Below are the code and all the weights of a small trained network. Each question names an input and a class and asks about switching units off, where a switched-off unit gives its printed mean instead of its output.

import numpy as np


def w(rows, s, z=0):
    codes = np.array(rows[::2]) - 128.0
    scale = np.full(codes.shape[1], s)
    scale[-1] = z or s
    return codes * scale


def f(y):
    return np.maximum(y, 0)


def log_softmax(a):
    a = a - a.max(-1, keepdims=True)
    return a - np.log(np.exp(a).sum(-1, keepdims=True))


def net(x, mask):
    res = np.array(x, float).reshape(1, 3) / 4 @ E
    y = f(res @ A[0][:, :-1].T + A[0][:, -1])
    res = res + np.where(mask, y, B[0][:, -1]) @ B[0][:, :-1]
    return log_softmax(res[-1] @ U[:, :-1].T + U[:, -1])


A, B = {}, {}
E = w([
[188,87,175,18,184,157,86,150],'x0',
[70,189,96,87,130,255,192,138],'x1',
[191,169,82,155,176,138,147,16],'x2',
],0.0088)
A[0] = w([
[142,182,64,168,162,164,185,49,51],'N1',
[99,212,49,172,122,179,203,84,129],'N2',
[210,133,110,129,202,135,120,56,64],'N3',
[170,107,134,205,118,21,91,89,103],'N4',
[53,131,102,254,19,48,149,139,168],'N5',
[170,29,226,89,153,76,34,183,162],'N6',
[202,135,105,144,192,111,116,41,4],'N7',
[132,180,77,181,141,142,163,66,53],'N8',
],0.0056,0.0014)
B[0] = w([
[172,103,48,179,93,61,107,23,188],'N1',
[161,130,22,166,92,72,130,2,200],'N2',
[42,168,160,69,157,213,168,185,182],'N3',
[4,197,161,22,200,250,194,175,216],'N4',
[43,147,212,11,193,253,147,214,231],'N5',
[203,24,116,199,65,65,33,106,254],'N6',
[35,169,179,32,187,244,179,204,181],'N7',
[188,96,63,182,97,64,92,44,177],'N8',
],0.0056,0.0076)
U = w([
[119,121,181,89,145,160,125,167,230],'0',
[102,176,120,108,136,166,196,132,128],'1',
[194,96,88,206,87,3,82,91,2],'2',
],0.011,0.00093)

Each question gives the input, the list of numbers given to net, and the class t.
The units are the neurons (one row each of A and B). Each row of codes is followed by its name. A weight is (code - 128) times the scale printed after its matrix; where a second scale follows, it is the last column's (A, B and U).
mask holds one flag per neuron, in row order. A switched-off neuron (its flag False) gives its mean, the last column of its row in B, instead of its output. The means were averaged over made-up inputs and are rounded, as every weight is.
A unit's drop is (log p(t) with every unit on - log p(t) with that unit switched off) / (log p(t) with every unit on - log p(t) with every unit switched off).
The circuit of an input: a set's keep is (log p(t) with only the set's units on - log p(t) with every unit switched off) / (log p(t) with every unit on - log p(t) with every unit switched off). Starting from all 8 units, units are removed one at a time, each time the one whose removal leaves the highest keep (on an exact tie, the one counted first), for as long as the keep stays at least 0.8.
units of the circuit, in order: the units of the circuit, biggest drop first
k most important neurons: the k neurons with the biggest drops, biggest first
drop when u is switched off: that unit's drop, to one decimal
input [4,-6,3], class 0: units of the circuit, in order -> N4
input [-8,5,1], class 2: units of the circuit, in order -> N2, N8
input [-2,8,8], class 2: units of the circuit, in order -> N1, N2
input [-7,-1,6], class 1: 3 most important neurons -> N5, N6, N4
input [0,1,8], class 2: 2 most important neurons -> N1, N5
input [-8,-2,8], class 1: 2 most important neurons -> N5, N4
input [-2,-5,-4], class 0: 2 most important neurons -> N5, N4
input [-7,-2,-3], class 0: 2 most important neurons -> N5, N1
input [-5,7,2], class 2: drop when N2 is switched off -> 0.2
input [-7,-3,-4], class 0: drop when N5 is switched off -> 0.3
input [-5,-3,0], class 0: drop when N6 is switched off -> -0.2
